[120 103 138 143 101 115 125] → 120

[[126 120 114 136 143]
 [129 146 117 149 117]
 [118 122 114 124 136]] → 126

[[100 105 136 145]
 [137 131 107 122]] → 100

[[123 122 153 139 133 130]
 [126 124 153 140 133 133]] → 123

[145 153 158 126 125 135] → 145

[102  99 147 131 134 154 124] → 102

[[117 101 127 113 136]
 [111 100 156 136 129]] → 117

[133 153 134 145] → 133

[129 115 142 140 121 151] → 129
---
[124 125 144 129 103] Answer: 144, 144

[124 158 130 108 128 123 143] Answer: 108, 158

[[104 156 131 102 122 144 131]
 [151 101 126 153 135 112 125]
 [104 155 131 102 122 145 130]] Answer: 153, 156

[145 128 156 133 112] Answer: 156, 156

[131 108 103 115 146 118 124] Answer: 115, 146

[126 145 131 141 129 138 153] Answer: 141, 153
---
[152 136 138 109 126 149 146] --> 146

[[116 129 132 141 128 139]
 [129 139 125 131 131 113]
 [126 137 141 128 139 105]] --> 139

[146 123 150 103] --> 103

[131 142 148 152] --> 152

[139 145 125 151 129 146] --> 146

[121 151 127 130 136 128 116] --> 116
---
Input: [106 129 132 131 140 118 133]
Output: 106, 133

Input: [134 154 127 128 149]
Output: 134, 149

Input: [111 127 139 101]
Output: 111, 101

Input:
[[158 153 136 119 118 120]
 [131 158 143 103 110 101]]
Output: 158, 101

Input:
[[124 134 113 124 113 134]
 [124 127 126 131 114 106]]
Output: 124, 106

Input:
[[125 121 120 145 121 101]
 [115 123 107 128 144 136]
 [132 148 107 130 134 133]]
Output: 125, 133

Input: [110  98 148 117 106]
Output: 110, 106

Input:
[[118 139 127 126]
 [100 122 102 103]]
Output: 118, 103

Input:
[[111 135 146 125]
 [135 105 133 123]
 [128 146 111 124]]
Output: 111, 124
---
[[147 128 116 125 120 127]
 [119 145 130 116 109 135]
 [114 152 146 128 135 103]] => 120

[[127 133 127 130 123 120 133]
 [119 139 123 121 120 138 129]
 [123 145 120 133 119 103 148]] => 120

[[116 121 126 133 128 124]
 [ 98 138 117 116 125 136]
 [125 117 151 126 126 139]] => 128

[[132 156 128 115]
 [115 110 144 119]
 [120 131 115 142]] => 128

[[127 118 128 121 122]
 [134 120 129 127 123]
 [109 132 141 125 152]] => 121

[[150 138 126 136 128 132]
 [124 131 125 134 134 128]
 [112 120 133 131 126 129]] => 128
---
[152 133 110 121 127 125] yields 152, 133

[[147 131 138 127 134 135 111]
 [124 126 150 110 127 148 103]
 [139 130 135 126 132 131 118]] yields 150, 148

[137 141 134 119 103] yields 141, 137

[[111 143 102 135]
 [123 119 127 136]
 [136 155 103 118]] yields 155, 143

[153 132 135 131 124] yields 153, 135

[132 125 116 123 115 150] yields 150, 132

[142 122 100 121 128 123] yields 142, 128

[[127 137 126 131 125]
 [107 125 132 133 127]
 [128 127 131 123 126]] yields 137, 133

[121 154 135 137 113] yields 154, 137
---
[143 138 108 153 135] result: 108
[138 123 128 124 136 142 101] result: 128
[127 129 153 125 126 128 133] result: 153
[141 104 113 109 135 123] result: 113
[134 132 106 149] result: 106
[105 118 133 137 112] result: 133
[134 125 118 105] result: 118
[116 107 118 150 100 123 130] result: 118
---
[[104 110 128 145 142 132]
 [151 144 127 122 116 124]
 [145 133 125 138 119 120]]
145

[[133 120 129 122 147 127]
 [126 140 130 100 151 128]
 [117 102 124 113 118 130]]
122

[[133 129 112 126 125 127]
 [118 121 103 120 122 124]
 [145 134 111 110 133 119]]
126

[[124 136 155 136 149 107]
 [136 135 138 132 124 139]
 [145 130 128 114 109 117]]
136

[[127 138 131 134 119 121]
 [143 134 127 133 133 124]
 [102 139 138 133 126 136]]
134

[[138 126 136 153 116 145]
 [131 131 108 112 122 119]
 [131 116 129 125 130 140]]
153
---
113	142	142	119	136
130	131	106	109	145
--> 106

135	100	152	150	107 --> 152

107	108	109	101	145 --> 109

127	133	149	143	148 --> 149

123	143	117	121	149 --> 117

146	132	136	126	133
118	129	121	145	138
129	143	128	112	101
--> 128
---
[[123 136 141 131 123]
 [151 118 115 141 143]] result: 123, 143

[136 126 129 136 105 113 137] result: 136, 137

[[119 104 125 135 147 124 131]
 [125 116 137 126 138 126 125]] result: 119, 125

[147 111 156 150] result: 147, 150

[131 117 133 122 133 137 156] result: 131, 156

[[112 128 128 146]
 [116 128 117 125]
 [151 130 120 113]] result: 112, 113

[[134 126 143 154]
 [118 132 132 142]] result: 134, 142

[[122 121 136 117 137 102]
 [120 130 147 146 132 117]] result: 122, 117
---
[[129 128 128 128 129 128]
 [158 133 120 124 142 121]
 [132 110 155 122 137 133]] result: 137

[[124 111 112 111]
 [151 113 154  98]
 [129 109 117 107]] result: 117

[[121 121 128 140 113 131]
 [122  98 110 143  99 121]
 [139 150 132 137 139 117]] result: 139

[[156 145 133 157 129]
 [131 155 135 131 133]
 [131 142 139 138 132]] result: 138

[[119 107 134 123 128 127 138]
 [138 143 132 137 123 131 129]
 [123 119 133 128 124 129 135]] result: 129

[[130 122 136 132]
 [125 110 127 120]
 [125 103 125 118]] result: 125

[[154 143 120 130 124]
 [128 128 128 128 128]
 [147 136 132 120 140]] result: 120
---
[[142, 132, 108, 138, 135, 124, 154], [139, 135, 108, 149, 136, 128, 153], [133, 157, 123, 146, 110, 140, 128]] ans = 110
[[104, 145, 102, 156, 148, 126], [139, 143, 100, 115, 113, 135], [101, 118, 106, 130, 119, 113]] ans = 130
[[135, 130, 130, 126, 139, 117, 134], [146, 142, 120, 111, 100, 148, 140], [138, 146, 128, 116, 99, 154, 132]] ans = 99
[[111, 126, 121, 120, 130, 99], [125, 133, 136, 133, 120, 131], [122, 128, 119, 127, 129, 113]] ans = 127
[[155, 146, 113, 125], [157, 151, 115, 120], [157, 149, 114, 123]] ans = 149
[[146, 129, 121, 105, 126], [131, 107, 125, 133, 125], [119, 142, 125, 135, 129]] ans = 125
[[144, 148, 105, 148, 140], [151, 155, 99, 151, 135], [134, 138, 107, 144, 137]] ans = 107
[[127, 128, 134, 122], [126, 132, 113, 117], [142, 133, 143, 150]] ans = 133
---
[128 157 153 139 142] ans = 153

[[135 118 111 142 131 127]
 [145 116 103 156 130 122]] ans = 111

[128 129 121 127 130 102] ans = 121

[140 141 150 135] ans = 150

[120 122 129 128 106] ans = 129

[127 137 129 153] ans = 129

[157 139 134 132 135 143] ans = 134
---
(147, 120, 137, 106, 132, 139, 123) 123
((135, 127, 116, 122, 151), (135, 128, 119, 115, 135), (134, 131, 120, 105, 111)) 115
(115, 100, 121, 156, 139) 121
(131, 106, 130, 122) 130
(118, 150, 107, 126, 122, 139, 140) 122
(155, 114, 132, 143) 143
((127, 144, 130, 128, 120, 142, 122), (152, 134, 132, 126, 128, 130, 135)) 126
((127, 109, 123, 131, 130), (127, 155, 135, 120, 130)) 123
(98, 123, 143, 144, 129) 129
(134, 153, 98, 138, 115) 134
---
[ 99 106 128 108 123 146 114]: 106
[127 116 129 108 100 123]: 116
[157  99 137 134]: 99
[143 123 127 134 129 106 128]: 123
[151 132 148 115 129]: 132
[138 126 148 121 154]: 126
[111 150 135 142 119]: 150
[127 114 134 105]: 114
[128 128 157 117 127 115 145]: 128
---
120  112  150  144  116  129 value 116

129  125  105  125  138  149
128  127  124  128  130  132
129  129  155  128  142  132
value 138

114  119  141  130  125  133
134  107  125  122  120  154
144  133  125  129  116  130
value 125

106  102  127  128  124  133 value 124

105  149  128  131  125  127 value 125

150  137  143  121  118  108
123  129  112  151  132  149
value 118

127  119  135  106  130  119 value 130

138  105  129  107  120  119
115  140  131  129  118  138
value 120
---
[[151 142 122 115 108 104]
 [107 131 125 148 153 145]]: 148

[122 125  99 119]: 125

[[119 126 133 123 124 114 133]
 [113 124 139 120 127 106 139]
 [119 129 136 129 135 129 131]]: 135

[142 146 144 153 136 131 153]: 136

[132 114 118 154 133 137 139]: 133

[115 132 150 153 107]: 150

[[142 110 150 134 133 150]
 [141 142 146 125 129 111]]: 125

[[123 128 133 125 130]
 [103 127 135 123 130]
 [111 127 137 124 134]]: 137

[[136 121 101 148 157]
 [135 140 129 137 142]]: 129
---
123  157  109  150  131  155  126 -> 155

150  117  120  111
141  142  114  103
-> 114

124  138  136  106
134  123  122  155
-> 122

133  118  154  146 -> 154

135  109  121  105  134
133  109  121  113  128
-> 113

112  127  133  113  113  144
124  129  140  125  126  127
143  141  127  144  146  106
-> 146

114  116  132  123  152 -> 123

132  144  154  139  135  135 -> 135
---
[[136, 124, 151, 117, 102], [125, 124, 130, 134, 150], [116, 110, 121, 146, 153]] --> 124
[[106, 123, 116, 120, 148, 125, 138], [116, 105, 125, 135, 127, 125, 135]] --> 105
[[127, 128, 141, 129, 123, 127, 127], [136, 143, 111, 152, 134, 127, 151], [130, 130, 144, 121, 127, 133, 120]] --> 143
[[135, 127, 113, 132, 125, 106], [124, 128, 124, 137, 107, 130]] --> 128
[[125, 138, 125, 113, 127, 123], [140, 112, 121, 100, 114, 126]] --> 112
[[134, 144, 121, 118, 119], [138, 136, 135, 140, 122], [142, 150, 124, 124, 116]] --> 136
[[146, 136, 111, 124, 131, 120], [134, 118, 130, 131, 146, 116], [126, 146, 137, 141, 149, 157]] --> 118
[[109, 129, 131, 131], [114, 115, 158, 130]] --> 115
